Each row has two labels, one from each of two sets.
[ 2 -7 -3 -8  2  1 -4 10 -4 10 -2  2  5 15  0  3 -1  7  9 10 -8] | bileg + goni
[ 12   9  -4 -10  -4   3  -3   1 -15   9  -3   5   0   9   7   2   8   4
   8  -7  -1] | sabi + pudor
[ 20   6 -17 -14   0  10   0  -3  -2   4   2   2   3  22  32   7   3  -4
   5 -13  12] | sabi + pudor
[  8   3  -5  -5   3   3  -4  11 -11  15  -7  -4  -1  26   7   8   1   5
   6  -4   2] | sabi + goni
[10  4  1 -2  4 12  4 11 -9 14 -1  3  4 11  1 -1  2  7  8 -4  5] | sabi + goni
[  6   4 -11  -4  -1  -6  -1  10 -14  10   5  -2   3   4  16   3   0  15
   2  -6 -11] | bileg + goni
[ -5   3 -10 -14   4  -1   8   6  -3  21   4   5  12  21  46  -5  -5  -5
  -3 -12  26] | sabi + rike
[ 16   4  -3 -19  -5   2   1   2   0   3   4   2   5   8  36  -1   3  -7
   6  -7   1] | sabi + pudor
[ 5  6 -2  0 -1 -3 -3 10 -9 17  1 -4  1 20 -9  3 21 10 -2 -3 13] | sabi + goni
[  8   1   2 -11   0  -2  -3   3  -4   8   2   8   4  35  37 -11   4   2
   8  -7  -6] | sabi + pudor
[ -2  -7 -15 -14   4  -2   6   3  -4  12   9   7   6  18  46   1  -1  -3
  -7   0  -7] | sabi + rike
[ -7   4  -1   4  -2   1  -3   5 -25  15  -6   2   7  17  17   7  -2   7
  11  -4 -13] | bileg + pudor
[  1   2   9 -11   3  -2   3   7   4   6  -1   2   7   5  33   5  -1  -1
  -3   2  11] | sabi + rike
[ -3   2  -2   2   5   1   2   7  -4   9  -5  11   5  10  11 -11  -1   1
   7 -10   1] | sabi + goni
[ -9  24   0   5   7 -10   8  -1  -2   5  -2   5  12  17  31   5  15   1
  12 -11 -12] | bileg + pudor
[  3  -3   3  -5   3  -1  10  -2   4   4  -5  -3  11   9 -15 -11   0 -10
   7  -2  -1] | Gapan + pudor
[  4   5  -5  -2   0  -3  -7   0  -7   7  -1  -1   4   5  31  -6   4   4
   6 -19   4] | Teno + pudor
[  3  -3   4 -14   1   7   0   2   5   4   1  -2  11  11  21 -10   3  -7
  16  -7   1] | Gapan + pudor
[ 13   3  -1 -12   2   0   4   4   2   2   5  -3   0  10  28  -4  -5   3
   3  -8   1] | sabi + pudor
[-12   3  -1 -10   1  -4   4   5   0   3  -2  -3   6   8  26  -3   4   2
   1   0  -5] | bileg + rike
[ -2  12  -2 -13  -2  -4   4   3  -3  10   3  -3  -2  -7  41  -3   5  -1
   7  -2 -30] | bileg + pudor
[ -3   4  -5  -6  -2  -3  -1  -2  -1   3   2  -1   4  22  13   0  -3  12
   3  -7 -15] | sabi + pudor
[ 12   3   1 -17  -2   1   3  -1   0   6  18   3   7  20  38  -1   0 -11
  13 -10 -12] | sabi + pudor
[  5   1  -6 -14   4   1   0   3  -3   7   2  -3   5  14  25   0  -1  -2
  -1  -2  -5] | sabi + pudor
[  4   1  -1  -6   3   5   2  -2  -2   3  -3   1   3  25  37   8   3 -11
  13 -14   3] | sabi + pudor
[  4  -3  -7 -11   7   0   9  10  -2  15   5   2   4   8  29   4  -1  -4
  -8  -5  11] | sabi + rike
[ 4 -1 -3 -8 -4  1 -2  6 -4  6  2  4  3 24 21  3 -4  8  6 -9  1] | sabi + pudor
[ 15   8  -4 -20 -10   1  -2  -1   0   7   2  -6   5  13   8  -7  -4   0
  12  -6   0] | sabi + pudor
[-15  10   2   8  -4   0  -3  -9   3   2  -1  -1   3   7  21  -3   7  -9
   5 -17   4] | Teno + pudor
[ -7  -5   0  -4 -11   1  -4  -2   3   0   0   2  -2  -4  -8   2   2   7
   4  -2 -15] | Teno + pudor
[17  2  1 -9  7  1  2  0 -1 -3  0 -6  3 21 18 -4  2 -2  7  2  4] | sabi + pudor
[-11   2 -22  -4   4  -3   3   9  -4  12  -3  -2   9   2  21  -2   3   8
   5   2 -11] | bileg + goni
[ 2 -3 -6 -6  0  0 -1  1 -3  7 -2  0  2 10 -1  7 -1  2 -1  2  4] | sabi + goni
[  5  -4  -1 -10   2   2   0   3  -4   4   3  -4   7  15  30  -4   1 -10
  12 -10  -4] | sabi + pudor
[ 15   5  -9  -6   1  -3  -6   7   0  10   1  -2   3  22   6   3  -1   4
   7 -10   2] | sabi + pudor
[ -7   4  -7  -1   1  -2  -6  11  -2  12  -4  -3   0   8  -3  -2   0  12
  -2   1 -11] | bileg + goni
[13 -6 -4 -5 -8 -1 -6  0 -9  9  3 -1  4 23 16  0 -1  8  0  3 -5] | sabi + zale

Each row has two labels, one from each of two sets.
[ 5 -3  0  4  2 -6  1  7  1  1  4 -6  4  0 -1  1  5 -5  9  2 -7] | P + T
[ -6   0  -8   3  -9 -12  -2  -2  -5  -4  -8   1 -11   7   9  -4  -3  -4
   4  -2   0] | R + T
[ -4   4  -4  13  -5   1   3  -6   1  -1 -10   2 -10  -8   4  -5 -10   0
  -7  -2  -2] | R + B
[ -7  -2 -12   5   5   1  -1   8  -2   3 -14  -4   9  15  -2   1  -2   0
   2  -7 -12] | J + E
[ -4  10 -10  21  -7   1  -8  -7   0   0 -17  -6 -10 -26   1   0  -8   4
 -22   7  -5] | R + B
[ 0 -3 -9  9 -2 -8 -5  8 -4  2 -1 -5  5 -8 -3 -4  1 -5  4  0 -5] | R + E
[ -3   7  -5  13   0 -10  -4  -2   4   3 -12  -7   3 -12  -6   3   1   2
 -15   4 -12] | J + B
[  1  -1 -11  -7  -3  -2  -8   3  -5  -1  -6  -2  -2   4   1  -1  -5   2
  -3  -1  -9] | P + E
[  1  -2 -12  -1  -1  -4  -9   9 -10   3 -10  -7  -1  -4   0  -1  -1   3
   4   3  -3] | P + E
[ 0  4 -7  6 -2 -7  0  1 -1  1  0 -2 -1  6  0  3  9 -4 10 -2 -1] | J + T
[ 7  2 -1 -6  0 -5  4  4 -2  6  7  0  2 -5 -6  0 14  3  8 12 -8] | P + B
[ -4   1  -9   5  11  -1  -4   4   4   0  -8  -1   8  11  -4   5  -4   0
  -2  -7 -17] | J + E
[ -4  -6  -8   2   5  -4  -6   7   0   0 -15  -6   7  -6  -3  -8  -7  -1
  -5  -9  -3] | R + E
[ -4   5  -1  23  -2   2  -1  -4   0  -1  -7  -7  -2 -17  -3   1  -1  -1
  -8   4   3] | R + B
[  1   2  -4   8  -2   0   0   2  -2   4   5   0  -1  -9  -5   0   1   3
  -3   7 -11] | P + B
[12  0  0  6 -5  1 -3  1  1  0 12 -5 -2 -2  1  1 11 -9 15  4  7] | P + T
[  0  -4  -9   7   3  -2 -11   5  -4   0  -7  -6   3 -11  -1  -6   2  -1
   1  -1   9] | R + E
[  2   3  -3   5  -5 -10   6  -1   2   3 -10  -7  -2  -7   5  -3   4  -7
  13  -1  -1] | R + T
[ -3   7  -7  26  -3   3  -2  -6   4  -3  -6  -2  -8 -21  -1   2  -5   0
 -17   4  -6] | R + B
[ 2  1 -7  9 -5 -7  2  3 -2 -1  4 -4 -4 -1  5 -3  4 -9 13 -3 -1] | R + T
[ -2  -8   0  -5   0   1 -10   5  -4   0   1  -2   0  -5  -3   1 -12   7
  -7   3  -1] | P + D
[ -1   9   0   1  -5  -2  -3  -6  -1   2 -16  -2  -7 -17   2   0  -5   8
 -12   8  -2] | P + B
[  4   4  -2   7  -2  -3  -1   1   2   2   4  -2   1 -11  -5   1   1  -1
  -2   4  -8] | P + B
[ -8  -2  -5  -4   1  -3  -5   7  -7   4 -20  -6   3   1  -2  -4   0   5
   1   1   1] | P + E
[ -1   0  -5   4  -7 -11  -3   1  -4  -1  -4  -4  -8  -6   7  -4  -1  -4
   7   1   3] | R + T
[ -3  -7 -11  15   1  -5 -10  13  -8   2  -2 -12   6 -12  -5  -1  -2  -2
   1   5  -9] | P + E
[ -3  -6   1  -2   0  -2 -13   3  -6  -1  -4  -5  -4 -10  -2   1 -15  10
 -15   3  -3] | P + D
[  1   6  -4   5  -5  -7   0  -1  -2   5 -16  -5  -5 -18   2  -2  -2   1
  -5   6 -13] | P + B
[ -2  -6   0   6   7   7 -11   5   2   2   5  -8  12   6  -3   7   1  -3
   3   1   6] | J + E
[  2 -11  -6  -1  12  -1  -7  11  -3   1   1  -8  17   1 -10  -3   8  -2
   6  -3   3] | P + E
[  1   3  -1   7  -3  -1   0  -3  -1   3  -3   0  -5 -14  -2  -1  -5   4
  -9   9 -12] | P + B
[ 0  0 -5  5 -4 -9  3  1 -2  0 -1 -4 -5 -4  2 -6  7 -8  9 -2  1] | R + T
[ -3   6  -6  22  -7   4  10  -2  -3   1   1   0  -8 -18  -1  -5  -1  -6
  -3   5  -5] | R + B
[ -3  10  -9   7  -6  -3  -4  -7   3   1 -23   0  -5 -16   3  -3 -13   5
 -19  -2 -11] | R + B
[ -3   3  -6   3  -2  -3  -1   3  -7   2   0   5  -4  -6  -4   1   0  10
 -11   9 -11] | P + B
[-1 -3 -6  4  2 -1  0  4 -1 -2 -3 -1  5 -5 -4 -7  5 -3 -1 -3  5] | R + E
[ -6   2  -7   4  -7  -7  10   1  -5   1   0   4 -10   0   5  -5   0  -3
   7   1  -6] | R + T
[ -3  -5 -13   9   1   0  -3   7  -4   0   5   0   0   1  -5  -5  -7   0
  -5  -4 -17] | R + E
[ -4  -2 -13  13  -1   9 -10   7  -5  -2  -3  -6   0  -1  -2  -4  -6  -1
  -3  -3  -2] | R + E
[ -6   8  -6  10  -1   2  -5  -4   3   2 -19  -4  -2   1   3   7  -2   3
  -5   5  -7] | J + B
[-1  5 -7  1 -4 -9  5 -2  2  3 -8  1 -5  4  5 -2  2 -4  5 -4 -9] | R + T
[-6 -7 -8  6 -2 -2 -4  8 -5 -2 -3 -3  1 -3  1 -5 -6 -2 -2 -5  0] | R + E
[ 3 -3 -7 -2  0 -5 -8  7 -7  2 -7 -7  0 -5  0 -3 -4  1  2  0 -6] | P + E
[ -2  -5 -10   6   4  -4  -1  13  -5   1   1  -5   8   1  -6  -6   4  -2
   9  -2  -3] | R + E
[-10   4  -5  14  -4  -8 -16  -4  -2  -1 -29 -15  -3 -15   5   3  -8   2
 -10   0   7] | J + B
[ -1   5 -12  16  -2  -8   3   0   1  -2  -7  -1   0  -3   2  -5  11  -8
   3  -3  -3] | R + T
[ -4  -6  -7   3   1 -11  -2   8  -5   1  -7  -5   6  -7  -5  -6   0  -2
   0  -5   0] | R + E
[  0  -4   3   2  -3  -6  -2   4  -1   1  -3 -12   3  -6   0   3   2  -1
  12   0   7] | P + T
[ -4   6  -4   7  -2  -2  -6  -1   2   4 -13  -6  -1  -1  -1   4  -5   5
  -7   6 -13] | J + B
[ 0 10 -9  5 -4 -4  9 -3  1  2 -8  3 -3  4  9 -4  5 -8  9 -4 -3] | R + T
[ -6  -3  -3  12 -11  -8   1   0  -5  -3  -3  -4 -13  -9   7  -5  -8  -3
   3  -2   6] | R + T
[-2  3  0  2 -3  2  0 -1 -1 -1 -5 -3 -2  9  6  5  2 -3  9 -2  9] | J + T
[ -3  12  -9  13  -8  -8   2  -8   1   3 -19   1 -10 -14   2  -3  -3  -1
 -11   3 -14] | R + B
[ -4  -5  -6   9  -2  -1 -18   4  -7  -3 -16 -11  -3 -14   2  -5  -9   0
  -3  -1   6] | R + E
[ 4  4 -2 -1 -4 -5  5  2 -6  4  4 -1 -5 -3  2 -1 12 -3 14  9  3] | P + T

Each row has two labels, one from each of two sets.
[ -4  -1  -1  -9   3 -12   5   0  13  -3   7  -1 -15   5   5  -1   1   0
   6  14   2] | C + <10>
[ -6   1   1   3  -5   5   1  -4  -5  -4 -10   0   0  -1   5  -7   9 -12
  -3 -15  -6] | A + <10>
[  3  10  -1   5  -1  14 -11   1 -18  -2  -1  -3   7  -2  -3  -1   4   1
   5  -6  -1] | G + <4>
[  0   7   1 -14  -1  -5   7   4   6   0   4   2 -14   9   0   3  -2  10
   2   5   5] | C + <10>
[  3  -3   8 -16  -8  -8  18  -2  14   3 -10  10 -15   5  13   1   7   1
  -5 -14   1] | C + <10>
[ -4   8  -2 -15   2   7  -2   2  -3  -9   6  -4  -4   6  -2  -7  -2   2
   5   1   1] | M + <10>
[  9   3   0  -9   1   5  -1   2 -12  -5  -2  -1  11  -1   4  -8  -2  -1
   9  -7  -5] | A + <2>
[  3  11  -8  -1   4   8  -9   5 -13  -6   6  -4  16   3  -4  -5  -2   7
  16   6   0] | A + <2>
[  0   7   3  -6  -1  14  -3   0 -13  -2  -3  -7   0   1   1  -3   1  -2
  -8 -14  -1] | G + <10>
[ -5  11  -7  -7   3  18 -10   4 -13 -10   7  -6   9   5  -9  -7  -2   2
   6   1  -2] | A + <10>
[ -5  -1  -4  -8  -1  -9   9   0   5 -10   2   1  -3   6   1 -10  -2  -6
   1   1  -6] | C + <10>
[  6  -7   9 -24   7  23 -18   0  10  -1   4 -11 -20  -6   8   4  -9   1
  11   5   7] | M + <10>
[ -5  11  -6   3  -1   7  -5   3 -11  -4   3  -1  10   5  -5  -4   5   2
   5  -2  -1] | A + <10>
[ 4 -1  0 -2 -4  5 -2  0  2 -5 -4  0 -3 -2  2 -3  5 -7  7 -7 -3] | M + <10>
[ -3   3  -1 -17   1  11  -3   2   6  -5   2  -3  -3   5   0  -1  -1   2
   2  -2   2] | C + <10>
[ 3  0  0 -6  0  8  0  1 -9 -8 -3 -1  6 -2  0 -8 -2 -5  3 -7 -4] | A + <2>
[  1  -3   0  -2  -3 -30  19   0  11   0   0   7 -14   5   8  -5   2   2
  -1   8  -4] | C + <2>
[  0  -6   7  -7 -10 -10  18  -3  10   1 -11   9 -14   3   8   0   8  -6
 -15 -16  -1] | C + <10>
[  0 -11  -1  -5   8  -4  -7  -4   6 -11   6  -8  -9  -7   2 -10  -8 -14
   9  14  -7] | C + <2>
[  0  -1  -3  -6  -2 -21  13   1  13  -4   2   5  -7   7   6  -4   1   2
  10  11  -3] | C + <2>
[ -4   8   0   2   4  15 -10   1 -17  -3   0  -5   9   0  -3  -3   0  -1
  -4  -8  -1] | G + <4>
[ -3   1  -9 -14   7 -19   6   5   8 -11  18  -4 -10  11  -7  -7 -12  11
  11  28  -1] | C + <2>
[11 -8  3 -5 -4  9 -4 -1 -1 -5 -4 -1 -1 -7  1 -1 -1 -6  4 -8 -2] | A + <4>
[ 12   9   1 -12  -2  15  -6   6  -6   2   3   1   7   2   3   1   0  14
   9  -6   6] | A + <2>
[  4   4  -1 -12   3  -7   3   2  -9  -7   5  -2  -4   4   2  -8  -5   3
   4   4  -5] | C + <2>
[ -1  19  -2   3  -1  15 -13   4 -13   5   3  -3   6   4   1   4   9  13
  11  -1   6] | G + <10>
[ 13  10  -3 -25  -1 -11  16  10   2  -1   7   9   6  15   2   2  -7  26
   9   3   4] | C + <4>
[ 0  6 -4 -7 -4  5 -2  3 -3 -9  0  0  1  4  0 -6  6 -2 14 -3 -2] | M + <10>
[ 1  1 -1 -7 -4  2  1  1  1 -7 -3  1 -1  2  4 -4  3 -2  9 -4 -3] | M + <4>
